Here is a tiny trained network, its code and every weight. The questions are about switching its units off for an input and a class, where a switched-off unit gives its printed mean instead of its output.

import numpy as np


def w(rows, s, z=0):
    codes = np.array(rows[::2]) - 128.0
    scale = np.full(codes.shape[1], s)
    scale[-1] = z or s
    return codes * scale


def f(y):
    return np.maximum(y, 0)


def log_softmax(a):
    a = a - a.max(-1, keepdims=True)
    return a - np.log(np.exp(a).sum(-1, keepdims=True))


def net(x, mask):
    res = np.array(x, float).reshape(1, 8) / 4 @ E
    y = f(res @ A[0][:, :-1].T + A[0][:, -1])
    res = res + np.where(mask, y, B[0][:, -1]) @ B[0][:, :-1]
    return log_softmax(res[-1] @ U[:, :-1].T + U[:, -1])


A, B = {}, {}
E = w([
[130,127,122,124,134],'x0',
[123,130,128,128,132],'x1',
[163,137,165,152,98],'x2',
[136,130,138,128,122],'x3',
[180,145,146,94,140],'x4',
[92,1,209,121,186],'x5',
[68,218,205,149,191],'x6',
[194,104,85,250,218],'x7',
],0.0077)
A[0] = w([
[118,79,42,237,129,169],'neuron 0',
[154,217,42,132,74,75],'neuron 1',
[148,226,33,163,125,3],'neuron 2',
[105,40,145,126,181,28],'neuron 3',
[61,127,119,182,46,84],'neuron 4',
[198,49,98,84,118,39],'neuron 5',
[254,128,188,209,90,165],'neuron 6',
[150,89,76,117,86,51],'neuron 7',
[178,32,86,98,78,44],'neuron 8',
[193,208,52,168,64,28],'neuron 9',
[41,196,157,188,214,113],'neuron 10',
[180,179,211,82,216,101],'neuron 11',
[182,5,251,125,152,64],'neuron 12',
[157,76,45,130,92,164],'neuron 13',
[66,105,102,83,54,119],'neuron 14',
[178,132,68,231,234,189],'neuron 15',
[167,94,93,135,97,73],'neuron 16',
[175,135,69,121,91,34],'neuron 17',
],0.0079,0.0049)
B[0] = w([
[170,157,173,55,133,216],'neuron 0',
[45,116,67,113,155,191],'neuron 1',
[49,133,106,160,180,179],'neuron 2',
[69,124,112,134,199,164],'neuron 3',
[154,148,128,91,168,144],'neuron 4',
[132,219,179,194,130,167],'neuron 5',
[100,58,94,49,78,201],'neuron 6',
[132,190,196,156,128,153],'neuron 7',
[149,184,185,200,148,178],'neuron 8',
[61,131,62,172,227,188],'neuron 9',
[204,177,163,172,69,204],'neuron 10',
[202,125,148,154,143,172],'neuron 11',
[40,106,60,143,220,208],'neuron 12',
[189,144,173,135,103,196],'neuron 13',
[155,100,176,86,84,178],'neuron 14',
[128,98,177,2,80,254],'neuron 15',
[151,155,160,196,130,154],'neuron 16',
[110,190,169,157,184,153],'neuron 17',
],0.0083,0.0091)
U = w([
[112,91,189,26,71,156],'0',
[31,77,79,239,234,3],'1',
[223,178,226,254,123,101],'2',
[158,103,148,101,121,150],'3',
[122,58,124,97,74,194],'4',
[154,71,131,121,95,200],'5',
],0.0073,0.0045)

Each question gives the input, the list of numbers given to net, and the class t.
The units are the neurons (one row each of A and B). Each row of codes is followed by its name. A weight is (code - 128) times the scale printed after its matrix; where a second scale follows, it is the last column's (A, B and U).
mask holds one flag per neuron, in row order. A switched-off neuron (its flag False) gives its mean, the last column of its row in B, instead of its output. The means were averaged over made-up inputs and are rounded, as every weight is.
A unit's drop is (log p(t) with every unit on - log p(t) with that unit switched off) / (log p(t) with every unit on - log p(t) with every unit switched off).
The circuit of an input: a set's keep is (log p(t) with only the set's units on - log p(t) with every unit switched off) / (log p(t) with every unit on - log p(t) with every unit switched off). Starting from the 12 units with the biggest drops (on a tie, the unit counted first), units are removed one at a time, each time the one whose removal leaves the highest keep (on an exact tie, the one counted first), for as long as the keep stays at least 0.8.
units of the circuit, in order: the units of the circuit, biggest drop first
unit that matters most: the unit with the biggest drop
k most important neurons: the k neurons with the biggest drops, biggest first
input [-1,-7,8,6,-3,-1,4,5], class 4: units of the circuit, in order -> [neuron 6]
input [1,-7,8,3,-2,1,-8,5], class 2: 2 most important neurons -> [neuron 8; neuron 5]
input [-5,6,-6,4,-7,-8,-4,-6], class 1: units of the circuit, in order -> [neuron 9; neuron 15]
input [6,6,5,-7,8,8,8,3], class 1: 3 most important neurons -> [neuron 12; neuron 3; neuron 0]
input [2,4,5,5,7,7,-4,-5], class 1: units of the circuit, in order -> [neuron 12; neuron 15]
input [1,1,-3,4,0,7,4,-4], class 1: units of the circuit, in order -> [neuron 15; neuron 12]
input [7,-7,-4,-3,-1,-1,8,-3], class 2: units of the circuit, in order -> [neuron 10; neuron 15]
input [5,7,7,-5,6,7,-4,-6], class 1: units of the circuit, in order -> [neuron 12; neuron 15]
input [4,-4,2,3,4,3,6,-4], class 2: units of the circuit, in order -> [neuron 15; neuron 11]
input [-2,2,3,8,-1,-4,-1,5], class 0: units of the circuit, in order -> [neuron 15; neuron 6]
input [-3,7,1,-5,-6,-7,4,-6], class 1: units of the circuit, in order -> [neuron 15; neuron 1]
input [1,-5,5,-6,8,8,4,5], class 1: 2 most important neurons -> [neuron 12; neuron 3]
input [-8,-7,6,-7,6,-1,0,8], class 0: 2 most important neurons -> [neuron 15; neuron 6]
input [3,-2,1,-7,-5,3,-8,7], class 2: units of the circuit, in order -> [neuron 8]
input [-1,1,5,1,-4,-1,7,-6], class 2: 3 most important neurons -> [neuron 15; neuron 6; neuron 10]
input [-5,-3,8,1,-7,-4,0,6], class 4: 2 most important neurons -> [neuron 9; neuron 6]
input [3,4,6,5,-7,-8,-6,1], class 1: 2 most important neurons -> [neuron 9; neuron 1]
input [-5,-5,-2,-6,5,5,-1,3], class 1: 2 most important neurons -> [neuron 12; neuron 3]
input [-5,6,-6,-6,-5,5,-7,-5], class 2: 2 most important neurons -> [neuron 8; neuron 15]
input [3,-2,7,5,6,2,-6,8], class 0: unit that matters most -> neuron 6
